Below are the code and all the weights of a small trained network. Each question names an input and a class and asks about switching units off, where a switched-off unit gives its printed mean instead of its output.

import numpy as np


def w(rows, s, z=0):
    codes = np.array(rows[::2]) - 128.0
    scale = np.full(codes.shape[1], s)
    scale[-1] = z or s
    return codes * scale


def f(y):
    return np.maximum(y, 0)


def log_softmax(a):
    a = a - a.max(-1, keepdims=True)
    return a - np.log(np.exp(a).sum(-1, keepdims=True))


def net(x, mask):
    res = np.array(x, float).reshape(1, 8) / 4 @ E
    y = f(res @ A[0][:, :-1].T + A[0][:, -1])
    res = res + np.where(mask, y, B[0][:, -1]) @ B[0][:, :-1]
    return log_softmax(res[-1] @ U[:, :-1].T + U[:, -1])


A, B = {}, {}
E = w([
[59,116,254,113,109,145,210,30],'x0',
[128,128,134,127,121,129,117,127],'x1',
[61,96,105,31,222,130,80,110],'x2',
[189,92,49,41,65,216,163,54],'x3',
[129,123,143,129,116,144,103,130],'x4',
[131,122,133,128,129,134,124,130],'x5',
[123,128,132,129,122,138,118,130],'x6',
[100,22,94,217,139,84,104,29],'x7',
],0.0097)
A[0] = w([
[68,102,110,15,220,143,55,117,72],'n0',
[117,148,120,65,212,96,100,114,79],'n1',
[96,143,210,196,197,76,121,218,114],'n2',
[90,134,247,89,121,137,208,70,107],'n3',
[139,150,84,61,42,176,155,92,101],'n4',
[234,178,139,245,9,117,184,151,65],'n5',
[146,214,177,30,124,136,177,233,77],'n6',
[149,153,72,135,143,156,85,193,120],'n7',
[93,163,165,174,168,79,111,199,113],'n8',
[115,64,74,237,116,98,83,39,53],'n9',
[185,131,44,156,117,76,78,172,98],'n10',
[225,74,50,49,78,189,159,84,84],'n11',
[145,197,151,89,83,170,150,184,3],'n12',
[186,103,37,119,158,126,77,191,85],'n13',
],0.013,0.0045)
B[0] = w([
[107,93,142,88,106,117,172,237,219],'n0',
[113,113,120,118,93,136,150,194,176],'n1',
[156,221,70,147,117,128,74,142,242],'n2',
[130,149,156,95,37,129,141,29,231],'n3',
[133,200,111,163,129,127,83,136,207],'n4',
[77,91,144,56,94,127,162,249,247],'n5',
[144,21,133,160,213,132,115,89,240],'n6',
[123,134,133,114,90,116,161,57,194],'n7',
[119,208,125,186,149,136,109,144,212],'n8',
[163,40,119,139,232,138,130,105,230],'n9',
[126,139,159,115,77,132,148,49,205],'n10',
[131,231,101,192,152,112,82,163,251],'n11',
[152,61,96,132,193,120,153,107,194],'n12',
[120,125,176,101,80,145,127,58,213],'n13',
],0.018,0.019)
U = w([
[130,211,109,174,154,116,52,168,49],'0',
[121,146,182,101,84,126,122,68,53],'1',
[88,118,147,81,125,119,141,245,171],'2',
[150,75,129,150,231,125,98,119,249],'3',
],0.012,0.0016)

Each question gives the input, the list of numbers given to net, and the class t.
The units are the neurons (one row each of A and B). Each row of codes is followed by its name. A weight is (code - 128) times the scale printed after its matrix; where a second scale follows, it is the last column's (A, B and U).
mask holds one flag per neuron, in row order. A switched-off neuron (its flag False) gives its mean, the last column of its row in B, instead of its output. The means were averaged over made-up inputs and are rounded, as every weight is.
A unit's drop is (log p(t) with every unit on - log p(t) with that unit switched off) / (log p(t) with every unit on - log p(t) with every unit switched off).
The circuit of an input: a set's keep is (log p(t) with only the set's units on - log p(t) with every unit switched off) / (log p(t) with every unit on - log p(t) with every unit switched off). Starting from the 12 units with the biggest drops (on a tie, the unit counted first), units are removed one at a time, each time the one whose removal leaves the highest keep (on an exact tie, the one counted first), for as long as the keep stays at least 0.8.
units of the circuit, in order: the units of the circuit, biggest drop first
unit that matters most: the unit with the biggest drop
k most important neurons: the k neurons with the biggest drops, biggest first
drop when u is switched off: that unit's drop, to one decimal
input [2,-7,7,3,1,8,-6,-4], class 2: units of the circuit, in order -> n0
input [-6,-6,5,2,-8,1,-4,3], class 1: 2 most important neurons -> n13; n5
input [1,4,-1,0,-7,7,7,-1], class 1: 2 most important neurons -> n9; n5
input [-6,2,0,4,5,5,5,7], class 3: 2 most important neurons -> n9; n3
input [-5,2,2,2,-4,-7,8,-5], class 1: 4 most important neurons -> n9; n13; n7; n10
input [8,-1,3,-4,-7,0,-6,-8], class 1: 2 most important neurons -> n3; n9
input [6,7,1,-5,-5,-2,-4,-4], class 1: 3 most important neurons -> n3; n11; n4
input [8,0,6,-5,3,-5,2,-7], class 1: 2 most important neurons -> n3; n9
input [-6,-7,5,-7,5,-5,-4,-8], class 3: 3 most important neurons -> n6; n11; n12
input [1,4,3,-6,3,-5,6,-8], class 3: 3 most important neurons -> n6; n11; n12
input [6,6,4,6,3,-7,0,7], class 3: 2 most important neurons -> n9; n2
input [-2,4,-7,0,-3,-2,-7,7], class 2: 2 most important neurons -> n5; n6
input [-8,1,4,-7,-6,-1,-7,-5], class 1: 4 most important neurons -> n13; n10; n7; n11
input [-4,-1,-2,-1,2,0,-7,6], class 3: unit that matters most -> n9
input [-7,-7,-7,2,6,5,-7,3], class 1: drop when n0 is switched off -> 0.8
input [4,-8,1,4,-8,-7,5,-4], class 0: drop when n10 is switched off -> 2.3
input [4,8,-4,-5,5,-7,-5,-8], class 3: drop when n6 is switched off -> 1.7
